Here is a tiny trained network, its code and every weight. The questions are about switching its units off for an input and a target symbol, where a switched-off unit gives its printed mean instead of its output.

import numpy as np


def w(rows, s, z=0):
    codes = np.array(rows[::2]) - 128.0
    scale = np.full(codes.shape[1], s)
    scale[-1] = z or s
    return codes * scale


def f(y):
    return np.maximum(y, 0)


def softmax(a):
    e = np.exp(a - a.max(-1, keepdims=True))
    return e / e.sum(-1, keepdims=True)


def log_softmax(a):
    a = a - a.max(-1, keepdims=True)
    return a - np.log(np.exp(a).sum(-1, keepdims=True))


def net(x, mask):
    ids = ['αδεθμξπτψω'.index(c) for c in x.split()]
    T = len(ids)
    res = E[ids] + P[:T]
    r = res
    for j in range(3):
        rows = slice(3 * j, 3 * j + 3)
        q, k, v = (r @ M[0][rows].T for M in (Q, K, V))
        z = softmax(np.where(np.tri(T) > 0, q @ k.T / 3**0.5, -1e9)) @ v
        o = O[0][rows]
        res = res + np.where(mask[j], z, o[:, -1]) @ o[:, :-1]
    y = f(res @ A[0][:, :-1].T + A[0][:, -1])
    res = res + np.where(mask[3:19], y, B[0][:, -1]) @ B[0][:, :-1]
    return log_softmax(res[-1] @ U[:, :-1].T + U[:, -1])


Q, K, V, O, A, B = {}, {}, {}, {}, {}, {}
E = w([
[159,172,115,62,90,58,144,141,144,88,158],'α',
[50,127,73,77,144,127,211,132,54,161,99],'δ',
[95,45,94,170,174,91,106,210,99,142,157],'ε',
[140,57,74,92,88,110,115,56,175,73,194],'θ',
[75,68,120,58,108,89,141,84,135,103,73],'μ',
[144,129,117,3,164,144,103,64,70,134,107],'ξ',
[75,161,94,39,144,121,116,107,47,142,150],'π',
[188,87,123,119,172,101,109,162,60,121,140],'τ',
[204,121,137,90,125,68,177,109,127,135,101],'ψ',
[152,158,108,143,172,99,110,184,127,85,68],'ω',
],0.018)
P = w([
[52,155,191,137,242,77,151,46,141,23,159],'0',
[56,124,175,77,124,191,142,124,102,60,117],'1',
[81,129,130,111,242,57,158,68,140,52,165],'2',
[69,112,135,80,101,175,121,139,91,93,102],'3',
[101,121,95,115,219,42,146,75,125,69,157],'4',
[77,131,115,100,71,148,91,135,89,119,82],'5',
[116,113,71,129,202,22,148,90,110,85,151],'6',
[85,135,88,113,49,129,76,138,87,142,70],'7',
[134,111,40,145,187,12,144,91,100,94,146],'8',
[102,129,58,121,27,126,70,144,69,159,62],'9',
[164,95,13,147,176,9,151,103,87,113,153],'10',
[125,131,23,109,13,120,52,148,66,178,47],'11',
[159,97,19,141,188,10,135,70,94,136,150],'12',
],0.012)
Q[0] = w([
[130,120,43,94,214,8,148,96,103,65,117],'head 0',
[84,153,66,67,118,78,133,102,91,114,87],'head 0',
[76,113,106,80,75,135,88,128,93,158,67],'head 0',
[98,85,116,76,129,133,120,147,73,119,95],'head 1',
[101,133,181,137,87,175,173,165,164,167,105],'head 1',
[145,155,132,119,165,59,166,128,129,136,118],'head 1',
[125,112,50,90,192,17,128,130,73,55,109],'head 2',
[137,163,163,152,57,242,89,167,138,160,90],'head 2',
[220,157,170,223,251,148,173,117,212,126,234],'head 2',
],0.011)
K[0] = w([
[165,113,2,131,6,126,41,145,92,222,38],'head 0',
[185,143,71,147,72,111,134,142,141,131,141],'head 0',
[221,142,109,207,151,117,115,173,182,153,185],'head 0',
[105,104,81,141,87,76,96,180,92,182,123],'head 1',
[101,121,202,135,173,135,129,205,119,137,172],'head 1',
[168,179,134,93,163,61,162,128,123,168,101],'head 1',
[194,104,26,146,6,121,59,177,107,168,42],'head 2',
[130,121,232,161,201,151,176,152,172,29,174],'head 2',
[28,111,172,48,153,144,139,96,85,125,75],'head 2',
],0.009)
V[0] = w([
[54,239,62,125,116,138,131,166,135,97,254],'head 0',
[145,96,187,114,110,68,181,116,111,190,157],'head 0',
[142,161,138,76,66,102,198,72,206,81,66],'head 0',
[149,121,165,108,95,241,143,94,126,106,110],'head 1',
[165,69,125,133,133,133,150,138,150,172,124],'head 1',
[98,123,123,125,124,152,104,153,159,143,159],'head 1',
[116,150,129,167,192,126,157,204,182,105,43],'head 2',
[82,154,80,163,87,111,213,150,128,186,94],'head 2',
[45,11,70,164,95,123,135,107,167,104,125],'head 2',
],0.0089)
O[0] = w([
[67,91,139,96,118,114,12,177,142,101,123,139],'head 0',
[134,95,170,93,142,82,215,146,125,131,179,91],'head 0',
[210,88,161,106,132,130,129,171,175,195,40,188],'head 0',
[116,182,127,162,109,132,188,167,110,123,115,2],'head 1',
[110,124,118,112,138,152,128,159,104,123,126,53],'head 1',
[173,102,150,96,95,117,163,125,168,120,101,61],'head 1',
[105,166,45,138,134,145,156,127,227,168,135,115],'head 2',
[49,153,182,112,175,143,173,178,205,120,109,174],'head 2',
[38,111,191,178,113,190,116,59,158,178,121,235],'head 2',
],0.011,0.0064)
A[0] = w([
[136,88,119,116,134,101,150,97,161,131,125,149],'neuron 0',
[188,88,101,124,2,152,119,165,47,115,108,171],'neuron 1',
[132,174,139,188,151,89,100,121,144,106,83,170],'neuron 2',
[76,92,189,139,122,146,88,187,194,153,89,161],'neuron 3',
[95,172,61,134,146,82,141,136,135,123,146,92],'neuron 4',
[124,125,237,111,72,196,98,167,59,142,118,2],'neuron 5',
[135,114,145,195,87,159,135,153,120,164,170,117],'neuron 6',
[106,154,190,124,75,217,130,148,154,137,45,136],'neuron 7',
[160,88,141,28,122,113,105,201,119,169,122,100],'neuron 8',
[137,131,177,87,79,156,150,164,146,147,88,134],'neuron 9',
[168,151,152,67,25,126,159,188,108,139,135,125],'neuron 10',
[128,128,108,100,235,102,150,88,135,100,170,25],'neuron 11',
[84,150,104,81,75,153,71,153,96,101,115,140],'neuron 12',
[101,140,137,163,227,52,144,91,130,92,177,90],'neuron 13',
[93,45,149,175,192,70,87,145,121,137,176,92],'neuron 14',
[184,102,124,97,187,53,146,143,152,146,105,43],'neuron 15',
],0.0087,0.0043)
B[0] = w([
[116,176,109,74,160,129,131,174,143,145,140,188],'neuron 0',
[44,200,131,139,108,45,142,98,136,168,89,204],'neuron 1',
[115,116,148,107,149,134,116,101,96,210,165,162],'neuron 2',
[151,133,94,121,165,111,139,100,111,49,155,248],'neuron 3',
[178,117,124,115,118,160,116,89,98,108,92,191],'neuron 4',
[152,213,134,138,112,181,170,163,166,79,108,171],'neuron 5',
[144,108,127,90,139,109,98,152,142,178,180,135],'neuron 6',
[169,104,86,189,103,134,160,133,109,143,200,189],'neuron 7',
[125,99,163,138,87,172,111,127,129,122,145,208],'neuron 8',
[204,82,138,129,100,97,134,136,114,143,158,169],'neuron 9',
[156,101,179,56,150,131,117,102,127,171,79,162],'neuron 10',
[106,140,128,204,102,135,143,199,170,85,119,203],'neuron 11',
[139,92,123,154,137,117,149,254,128,156,116,223],'neuron 12',
[198,66,168,175,85,120,169,132,170,126,73,229],'neuron 13',
[125,179,145,89,118,159,119,88,138,133,98,239],'neuron 14',
[42,174,82,159,105,191,122,131,106,126,234,200],'neuron 15',
],0.0083,0.012)
U = w([
[54,99,128,114,142,153,82,107,111,119,200,122],'α',
[98,195,179,115,204,84,162,154,181,83,82,157],'δ',
[119,166,172,211,50,143,143,105,178,128,82,4],'ε',
[155,166,165,88,148,158,114,58,92,85,60,58],'θ',
[155,91,166,107,169,93,158,56,149,212,147,231],'μ',
[107,158,119,148,162,2,133,91,82,102,149,125],'ξ',
[166,24,179,139,125,76,105,163,120,126,78,116],'π',
[218,56,122,134,116,128,162,91,91,52,123,110],'τ',
[136,140,128,151,155,121,190,178,125,93,195,121],'ψ',
[167,145,51,128,138,132,111,123,176,125,78,170],'ω',
],0.0059,0.0039)

Each question gives the input, a string of symbols that net reads in full, and the target symbol t.
The units are the heads (3 rows each of Q, K, V and O) and the neurons (one row each of A and B). Each row of codes is followed by its name. A weight is (code - 128) times the scale printed after its matrix; where a second scale follows, it is the last column's (O, A, B and U).
mask holds one flag per unit, heads first, then neurons. A switched-off unit (its flag False) gives its mean, the last column of its rows in O or B, instead of its output. The means were averaged over made-up inputs and are rounded, as every weight is.
A unit's drop is (log p(t) with every unit on - log p(t) with that unit switched off) / (log p(t) with every unit on - log p(t) with every unit switched off).
The circuit of an input: a set's keep is (log p(t) with only the set's units on - log p(t) with every unit switched off) / (log p(t) with every unit on - log p(t) with every unit switched off). Starting from the 12 units with the biggest drops (on a tie, the unit counted first), units are removed one at a time, each time the one whose removal leaves the highest keep (on an exact tie, the one counted first), for as long as the keep stays at least 0.8.
circuit, biggest first: the units of the circuit, biggest drop first
most important unit: the unit with the biggest drop
k most important neurons: the k neurons with the biggest drops, biggest first
heads that matter: for each layer, one digit per head in row order, 1 if its drop is at least 0.15 and else 0, layers parted by /
input δ δ μ α δ τ ω ε δ α ω, target α: most important unit : neuron 15
input ω μ μ ξ π μ θ, target μ: heads that matter : 101
input δ ψ δ α μ μ ξ μ μ δ ε μ δ, target μ: heads that matter : 101
input δ δ δ α τ, target α: heads that matter : 100
input θ δ δ μ δ δ, target ε: circuit, biggest first : [head 2; neuron 5; neuron 1]
input ε δ μ ψ, target μ: heads that matter : 100
input ψ ω δ ξ α, target ξ: circuit, biggest first : [head 2; neuron 1]
input μ α ε α δ μ δ ξ, target π: circuit, biggest first : [head 0; neuron 12]
input μ ψ μ α ε μ ε δ δ μ δ ε ξ, target ε: 3 most important neurons : [neuron 13; neuron 11; neuron 3]
input α π ψ δ, target μ: circuit, biggest first : [head 0; neuron 11]
input μ ω π δ δ δ δ δ, target ω: heads that matter : 001
input δ μ δ δ δ ω μ θ δ α, target π: heads that matter : 100
input δ π δ δ α δ ψ ε, target α: heads that matter : 101
input δ ε μ μ α ω μ, target ω: circuit, biggest first : [head 2; head 0]
input δ δ α δ δ μ ε ξ ξ μ μ π, target α: circuit, biggest first : [head 0]
input ξ ω α μ θ π μ δ, target ε: circuit, biggest first : [head 2; neuron 5]
input ε ε ε μ τ π δ μ, target ξ: heads that matter : 101
input ξ δ ε ε ω δ δ τ ω ψ ε, target ψ: circuit, biggest first : [head 0; neuron 15]
input ω ξ θ δ ψ π δ δ μ δ ξ ε μ, target ε: 2 most important neurons : [neuron 13; neuron 11]
input μ δ ω ω μ π δ δ α δ ξ, target δ: circuit, biggest first : [head 2]
input ω δ μ ψ ε π δ, target π: heads that matter : 101
input ψ τ π ξ μ α θ, target α: 3 most important neurons : [neuron 15; neuron 8; neuron 13]
input μ δ ω ω δ ψ α δ α μ θ μ, target ε: 3 most important neurons : [neuron 5; neuron 1; neuron 7]
input α δ ξ α δ ε δ ξ μ ξ α α δ, target α: 2 most important neurons : [neuron 15; neuron 8]
input μ ξ α ε ε, target ε: heads that matter : 100
input δ δ δ δ ω π π θ, target ε: 3 most important neurons : [neuron 5; neuron 1; neuron 7]
input α ξ α ξ, target π: circuit, biggest first : [head 0]
input α δ δ θ δ, target θ: 2 most important neurons : [neuron 5; neuron 14]
